Here is a tiny trained network, its code and every weight. The questions are about switching its units off for an input and a class, where a switched-off unit gives its printed mean instead of its output.

import numpy as np


def w(rows, s, z=0):
    codes = np.array(rows[::2]) - 128.0
    scale = np.full(codes.shape[1], s)
    scale[-1] = z or s
    return codes * scale


def f(y):
    return y / 2 * (1 + np.tanh(0.7978845608 * (y + 0.044715 * y**3)))


def log_softmax(a):
    a = a - a.max(-1, keepdims=True)
    return a - np.log(np.exp(a).sum(-1, keepdims=True))


def net(x, mask):
    res = np.array(x, float).reshape(1, 6) / 4 @ E
    y = f(res @ A[0][:, :-1].T + A[0][:, -1])
    res = res + np.where(mask, y, B[0][:, -1]) @ B[0][:, :-1]
    return log_softmax(res[-1] @ U[:, :-1].T + U[:, -1])


A, B = {}, {}
E = w([
[139,119,220,118,105,156,170,215,95,42],'x0',
[130,128,128,130,127,130,128,127,130,128],'x1',
[162,37,143,165,215,165,61,97,126,83],'x2',
[241,40,207,48,75,33,168,62,200,91],'x3',
[223,142,192,192,105,135,109,114,48,205],'x4',
[202,191,126,187,254,36,235,141,131,88],'x5',
],0.0084)
A[0] = w([
[197,148,187,228,105,149,133,126,12,233,6],'neuron 1',
[50,197,109,203,212,214,115,178,46,137,101],'neuron 2',
[92,158,78,183,177,176,157,153,83,119,36],'neuron 3',
[91,49,105,163,191,140,109,103,149,56,57],'neuron 4',
[178,46,106,215,238,172,107,74,109,77,53],'neuron 5',
[136,158,245,106,161,147,200,254,80,18,145],'neuron 6',
[110,105,182,132,95,228,153,247,65,57,101],'neuron 7',
[106,161,32,156,168,148,112,35,162,216,80],'neuron 8',
[104,249,69,110,52,81,243,165,127,219,64],'neuron 9',
[1,134,8,50,172,123,173,180,237,5,29],'neuron 10',
[49,183,90,134,117,213,111,138,79,162,86],'neuron 11',
[206,147,119,112,217,43,218,133,143,86,45],'neuron 12',
[149,128,35,115,186,72,142,44,145,208,106],'neuron 13',
[153,199,67,212,253,84,181,216,111,138,71],'neuron 14',
[120,35,137,185,200,194,73,75,92,102,115],'neuron 15',
],0.006,0.0024)
B[0] = w([
[223,102,49,174,202,192,201,128,22,176,217],'neuron 1',
[186,46,197,70,119,81,173,42,193,68,244],'neuron 2',
[201,63,197,91,99,63,157,66,212,45,178],'neuron 3',
[112,173,153,120,135,159,188,167,76,133,163],'neuron 4',
[62,234,186,68,137,137,195,216,112,84,184],'neuron 5',
[91,182,100,219,183,33,65,45,185,133,251],'neuron 6',
[47,158,73,198,159,80,29,70,163,176,219],'neuron 7',
[63,169,83,193,161,53,43,80,159,135,196],'neuron 8',
[75,229,198,95,113,130,197,239,107,63,234],'neuron 9',
[248,91,60,199,208,200,203,125,2,172,254],'neuron 10',
[134,54,166,76,92,135,126,100,142,75,219],'neuron 11',
[94,57,74,51,32,183,49,142,172,194,224],'neuron 12',
[111,172,149,210,179,46,95,62,165,59,188],'neuron 13',
[83,63,31,39,40,215,45,178,170,196,233],'neuron 14',
[69,204,192,92,109,155,169,235,125,114,186],'neuron 15',
],0.0073,0.0089)
U = w([
[227,22,219,45,109,30,194,45,218,47,251],'0',
[34,206,85,254,198,42,27,66,162,140,80],'1',
[41,43,52,43,26,239,15,161,137,216,200],'2',
[237,112,68,219,219,187,221,133,26,171,24],'3',
[25,246,203,96,136,122,220,236,113,82,135],'4',
],0.011,0.0025)

Each question gives the input, the list of numbers given to net, and the class t.
The units are the neurons (one row each of A and B). Each row of codes is followed by its name. A weight is (code - 128) times the scale printed after its matrix; where a second scale follows, it is the last column's (A, B and U).
mask holds one flag per neuron, in row order. A switched-off neuron (its flag False) gives its mean, the last column of its row in B, instead of its output. The means were averaged over made-up inputs and are rounded, as every weight is.
A unit's drop is (log p(t) with every unit on - log p(t) with that unit switched off) / (log p(t) with every unit on - log p(t) with every unit switched off).
The circuit of an input: a set's keep is (log p(t) with only the set's units on - log p(t) with every unit switched off) / (log p(t) with every unit on - log p(t) with every unit switched off). Starting from the 12 units with the biggest drops (on a tie, the unit counted first), units are removed one at a time, each time the one whose removal leaves the highest keep (on an exact tie, the one counted first), for as long as the keep stays at least 0.8.
units of the circuit, in order: the units of the circuit, biggest drop first
unit that matters most: the unit with the biggest drop
top k neurons: the k neurons with the biggest drops, biggest first
drop of u: that unit's drop, to one decimal
input [2,4,-1,-1,-7,4], class 3: units of the circuit, in order => [neuron 10]
input [3,-2,6,2,4,2], class 4: top 3 neurons => [neuron 5; neuron 10; neuron 15]
input [1,5,-8,6,4,-7], class 4: units of the circuit, in order => [neuron 14; neuron 2; neuron 9]
input [-2,-1,-7,-8,-7,-2], class 0: units of the circuit, in order => [neuron 2; neuron 3]
input [4,1,4,-4,4,5], class 2: top 3 neurons => [neuron 14; neuron 10; neuron 13]
input [-8,0,5,5,-8,-1], class 1: top 2 neurons => [neuron 13; neuron 8]
input [-1,0,8,7,0,-2], class 4: units of the circuit, in order => [neuron 5; neuron 15; neuron 2]
input [8,-4,-2,-8,7,3], class 0: top 3 neurons => [neuron 2; neuron 3; neuron 11]
input [-3,1,-1,1,-6,6], class 2: top 3 neurons => [neuron 12; neuron 14; neuron 1]
input [7,-3,-4,7,-2,8], class 2: top 2 neurons => [neuron 12; neuron 2]
input [5,6,3,4,4,-6], class 2: top 2 neurons => [neuron 2; neuron 13]
input [6,3,-7,6,2,7], class 2: units of the circuit, in order => [neuron 12; neuron 2]
input [6,4,6,-3,7,-4], class 3: top 4 neurons => [neuron 1; neuron 8; neuron 9; neuron 13]
input [-6,6,-2,-8,4,7], class 0: units of the circuit, in order => [neuron 2]
input [-1,6,8,-1,5,0], class 4: top 3 neurons => [neuron 5; neuron 15; neuron 10]
input [0,-2,8,7,-2,-5], class 4: top 2 neurons => [neuron 15; neuron 2]
input [-6,4,0,8,-1,-8], class 0: top 2 neurons => [neuron 14; neuron 12]
input [4,-1,6,3,7,8], class 2: units of the circuit, in order => [neuron 12; neuron 14]
input [7,3,-7,5,-8,-3], class 3: drop of neuron 14 => 0.0
input [-5,8,-1,-3,-2,-4], class 1: unit that matters most => neuron 14
input [-5,-2,-6,3,5,-5], class 4: drop of neuron 14 => 0.4
input [3,1,8,2,-7,-5], class 4: drop of neuron 15 => 0.5
